Below is a small trained network, with its code and all its weights. Each question gives an input and a class and asks what happens when units are switched off, that is, made to give their printed mean instead of their output.

import numpy as np


def w(rows, s, z=0):
    codes = np.array(rows[::2]) - 128.0
    scale = np.full(codes.shape[1], s)
    scale[-1] = z or s
    return codes * scale


def f(y):
    return np.maximum(y, 0)


def log_softmax(a):
    a = a - a.max(-1, keepdims=True)
    return a - np.log(np.exp(a).sum(-1, keepdims=True))


def net(x, mask):
    res = np.array(x, float).reshape(1, 3) / 4 @ E
    y = f(res @ A[0][:, :-1].T + A[0][:, -1])
    res = res + np.where(mask, y, B[0][:, -1]) @ B[0][:, :-1]
    return log_softmax(res[-1] @ U[:, :-1].T + U[:, -1])


A, B = {}, {}
E = w([
[168,27,140,157,155,154,23,150,111,82],'x0',
[113,85,175,85,228,168,190,129,193,64],'x1',
[3,136,73,194,148,200,103,127,70,130],'x2',
],0.014)
A[0] = w([
[23,167,36,132,147,150,148,146,103,170,161],'N1',
[34,110,94,190,180,175,134,76,112,165,197],'N2',
[141,203,118,94,137,112,211,70,105,166,127],'N3',
[159,138,101,147,111,54,123,127,119,142,95],'N4',
[197,59,197,80,188,121,178,137,170,115,252],'N5',
[49,139,69,198,149,165,88,130,73,137,212],'N6',
[135,41,114,164,180,157,93,151,92,113,213],'N7',
[145,149,66,156,80,75,104,145,114,198,238],'N8',
[109,183,105,125,95,86,172,117,99,161,91],'N9',
[255,148,110,145,62,35,81,134,98,186,209],'N10',
],0.011,0.0038)
B[0] = w([
[97,189,41,198,178,20,202,86,137,94,209],'N1',
[115,159,16,160,155,137,83,143,103,67,206],'N2',
[161,160,130,163,97,223,254,159,126,104,199],'N3',
[122,43,141,139,54,68,141,72,124,170,169],'N4',
[144,191,200,34,192,115,155,167,176,141,235],'N5',
[175,127,64,187,133,128,105,145,166,79,215],'N6',
[150,99,91,87,146,197,46,250,80,92,198],'N7',
[179,79,141,237,86,114,138,66,163,90,209],'N8',
[147,174,66,116,74,178,234,187,113,181,186],'N9',
[113,17,160,65,49,35,86,83,89,187,254],'N10',
],0.0091,0.023)
U = w([
[66,122,181,165,147,177,119,93,85,138,3],'0',
[96,156,13,193,159,123,105,128,147,97,116],'1',
[112,109,144,89,169,72,60,177,139,151,5],'2',
[23,129,93,110,179,163,202,99,146,101,190],'3',
[144,191,200,68,191,151,158,130,192,134,215],'4',
[140,89,102,113,167,250,67,193,134,94,159],'5',
[118,78,142,125,128,79,48,24,130,131,100],'6',
[139,119,130,125,66,120,165,93,138,178,125],'7',
],0.011,0.0025)

Each question gives the input, the list of numbers given to net, and the class t.
The units are the neurons (one row each of A and B). Each row of codes is followed by its name. A weight is (code - 128) times the scale printed after its matrix; where a second scale follows, it is the last column's (A, B and U).
mask holds one flag per neuron, in row order. A switched-off neuron (its flag False) gives its mean, the last column of its row in B, instead of its output. The means were averaged over made-up inputs and are rounded, as every weight is.
A unit's drop is (log p(t) with every unit on - log p(t) with that unit switched off) / (log p(t) with every unit on - log p(t) with every unit switched off).
The circuit of an input: a set's keep is (log p(t) with only the set's units on - log p(t) with every unit switched off) / (log p(t) with every unit on - log p(t) with every unit switched off). Starting from all 10 units, units are removed one at a time, each time the one whose removal leaves the highest keep (on an exact tie, the one counted first), for as long as the keep stays at least 0.8.
circuit, biggest first: the units of the circuit, biggest drop first
unit that matters most: the unit with the biggest drop
top k neurons: the k neurons with the biggest drops, biggest first
drop of u: that unit's drop, to one decimal
input [4,-1,-4], class 2: unit that matters most : N8
input [-4,-8,2], class 7: top 3 neurons : [N10, N4, N9]
input [0,-2,-3], class 6: circuit, biggest first : [N3, N9]
input [3,0,-1], class 5: top 3 neurons : [N10, N1, N4]
input [-6,0,1], class 3: top 2 neurons : [N6, N3]
input [-5,4,0], class 4: circuit, biggest first : [N2, N4, N8]
input [4,-1,-6], class 2: top 3 neurons : [N5, N8, N1]
input [1,-2,-8], class 6: top 2 neurons : [N10, N9]
input [2,0,1], class 5: top 2 neurons : [N1, N10]
input [6,7,-7], class 4: drop of N5 : 2.7
input [4,-2,-4], class 6: drop of N9 : 0.1
input [5,6,-6], class 4: drop of N5 : 1.3
